Below are the code and all the weights of a small trained network. Each question names an input and a class and asks about switching units off, where a switched-off unit gives its printed mean instead of its output.

import numpy as np


def w(rows, s, z=0):
    codes = np.array(rows[::2]) - 128.0
    scale = np.full(codes.shape[1], s)
    scale[-1] = z or s
    return codes * scale


def f(y):
    return np.maximum(y, 0)


def log_softmax(a):
    a = a - a.max(-1, keepdims=True)
    return a - np.log(np.exp(a).sum(-1, keepdims=True))


def net(x, mask):
    res = np.array(x, float).reshape(1, 4) / 4 @ E
    y = f(res @ A[0][:, :-1].T + A[0][:, -1])
    res = res + np.where(mask, y, B[0][:, -1]) @ B[0][:, :-1]
    return log_softmax(res[-1] @ U[:, :-1].T + U[:, -1])


A, B = {}, {}
E = w([
[84,131,86,96,156,76,207,74,2,207],'x0',
[106,99,76,190,66,171,184,133,138,131],'x1',
[90,147,61,150,134,202,91,137,24,191],'x2',
[122,18,70,135,75,17,188,168,177,167],'x3',
],0.0099)
A[0] = w([
[178,136,215,98,137,170,118,113,164,35,172],'neuron 1',
[93,182,100,94,180,173,136,112,15,149,120],'neuron 2',
[118,40,61,116,78,143,69,150,215,143,100],'neuron 3',
[46,152,96,156,116,176,159,84,70,176,104],'neuron 4',
[210,110,185,114,118,92,103,182,176,97,78],'neuron 5',
[134,125,105,101,171,125,26,127,111,163,2],'neuron 6',
[91,107,94,97,144,86,123,57,74,197,114],'neuron 7',
[150,117,118,184,96,137,229,155,137,87,59],'neuron 8',
[126,77,125,105,84,81,188,93,167,166,83],'neuron 9',
[54,141,110,149,98,189,146,134,74,108,74],'neuron 10',
[61,96,108,20,161,99,143,83,121,178,121],'neuron 11',
[108,106,76,118,112,34,183,90,150,245,129],'neuron 12',
[98,187,99,69,174,153,138,82,5,170,93],'neuron 13',
[147,177,208,72,227,74,163,65,80,131,161],'neuron 14',
[41,107,41,128,83,87,149,106,107,177,147],'neuron 15',
[174,133,185,144,126,99,136,177,155,61,70],'neuron 16',
[170,180,192,145,187,186,49,208,90,120,223],'neuron 17',
[140,169,217,30,179,135,195,96,90,75,51],'neuron 18',
],0.012,0.0068)
B[0] = w([
[116,158,93,126,78,182,67,75,186,113,232],'neuron 1',
[158,86,123,89,125,165,72,46,96,194,233],'neuron 2',
[82,172,147,80,189,111,192,148,58,82,196],'neuron 3',
[189,55,87,180,91,171,58,114,184,118,219],'neuron 4',
[213,65,134,156,62,178,52,69,151,163,202],'neuron 5',
[172,163,203,104,94,165,152,66,151,87,154],'neuron 6',
[36,179,39,102,75,124,170,137,164,162,208],'neuron 7',
[176,194,205,108,145,147,131,114,126,67,171],'neuron 8',
[75,151,79,115,199,75,180,195,200,138,198],'neuron 9',
[79,76,57,146,86,162,74,79,158,177,184],'neuron 10',
[120,132,130,110,160,68,236,208,106,106,192],'neuron 11',
[116,114,157,146,210,26,200,237,103,149,240],'neuron 12',
[125,117,179,39,157,135,124,58,29,192,237],'neuron 13',
[111,210,129,41,100,119,125,61,106,152,205],'neuron 14',
[192,84,164,221,60,172,65,135,105,138,230],'neuron 15',
[127,119,96,89,53,192,67,67,151,150,186],'neuron 16',
[91,194,31,121,27,140,108,84,247,114,250],'neuron 17',
[117,229,193,114,168,140,213,143,97,80,176],'neuron 18',
],0.011,0.018)
U = w([
[125,162,152,75,135,155,145,110,84,105,253],'0',
[106,7,135,119,156,98,147,154,79,154,51],'1',
[174,84,137,211,112,203,47,102,174,78,46],'2',
[45,135,97,125,130,92,197,183,197,115,13],'3',
],0.013,0.0045)

Each question gives the input, the list of numbers given to net, and the class t.
The units are the neurons (one row each of A and B). Each row of codes is followed by its name. A weight is (code - 128) times the scale printed after its matrix; where a second scale follows, it is the last column's (A, B and U).
mask holds one flag per neuron, in row order. A switched-off neuron (its flag False) gives its mean, the last column of its row in B, instead of its output. The means were averaged over made-up inputs and are rounded, as every weight is.
A unit's drop is (log p(t) with every unit on - log p(t) with that unit switched off) / (log p(t) with every unit on - log p(t) with every unit switched off).
The circuit of an input: a set's keep is (log p(t) with only the set's units on - log p(t) with every unit switched off) / (log p(t) with every unit on - log p(t) with every unit switched off). Starting from the 12 units with the biggest drops (on a tie, the unit counted first), units are removed one at a time, each time the one whose removal leaves the highest keep (on an exact tie, the one counted first), for as long as the keep stays at least 0.8.
units of the circuit, in order: the units of the circuit, biggest drop first
unit that matters most: the unit with the biggest drop
k most important neurons: the k neurons with the biggest drops, biggest first
drop of u: that unit's drop, to one decimal
input [2,6,6,4], class 1: units of the circuit, in order => neuron 17
input [-8,-3,7,5], class 3: 2 most important neurons => neuron 3; neuron 15
input [-1,4,3,5], class 1: 3 most important neurons => neuron 17; neuron 15; neuron 7
input [5,5,0,-2], class 1: 2 most important neurons => neuron 17; neuron 1
input [-2,-7,-5,-6], class 2: 3 most important neurons => neuron 1; neuron 5; neuron 13
input [-8,6,2,4], class 0: 3 most important neurons => neuron 3; neuron 4; neuron 15
input [3,3,1,0], class 1: 2 most important neurons => neuron 17; neuron 1
input [-7,4,7,3], class 3: 3 most important neurons => neuron 3; neuron 13; neuron 5
input [-1,-4,-5,-5], class 2: 4 most important neurons => neuron 1; neuron 13; neuron 5; neuron 3
input [7,-7,1,7], class 3: 2 most important neurons => neuron 7; neuron 9
input [-1,-1,-5,4], class 3: 2 most important neurons => neuron 15; neuron 9
input [8,0,-2,5], class 3: 2 most important neurons => neuron 7; neuron 9
input [-8,-7,8,8], class 0: 4 most important neurons => neuron 3; neuron 4; neuron 15; neuron 1
input [7,7,7,-8], class 2: units of the circuit, in order => neuron 4
input [-3,8,7,8], class 1: 3 most important neurons => neuron 15; neuron 17; neuron 3
input [3,5,-1,0], class 1: 3 most important neurons => neuron 17; neuron 1; neuron 5
input [8,4,-7,-2], class 3: 2 most important neurons => neuron 9; neuron 12
input [8,-1,5,-2], class 1: drop of neuron 1 => 0.1
input [0,0,5,-5], class 2: drop of neuron 4 => 0.5
input [7,2,-7,0], class 3: drop of neuron 6 => 0.0
input [2,-1,7,-3], class 2: unit that matters most => neuron 4
input [-8,7,4,6], class 0: drop of neuron 17 => 0.1
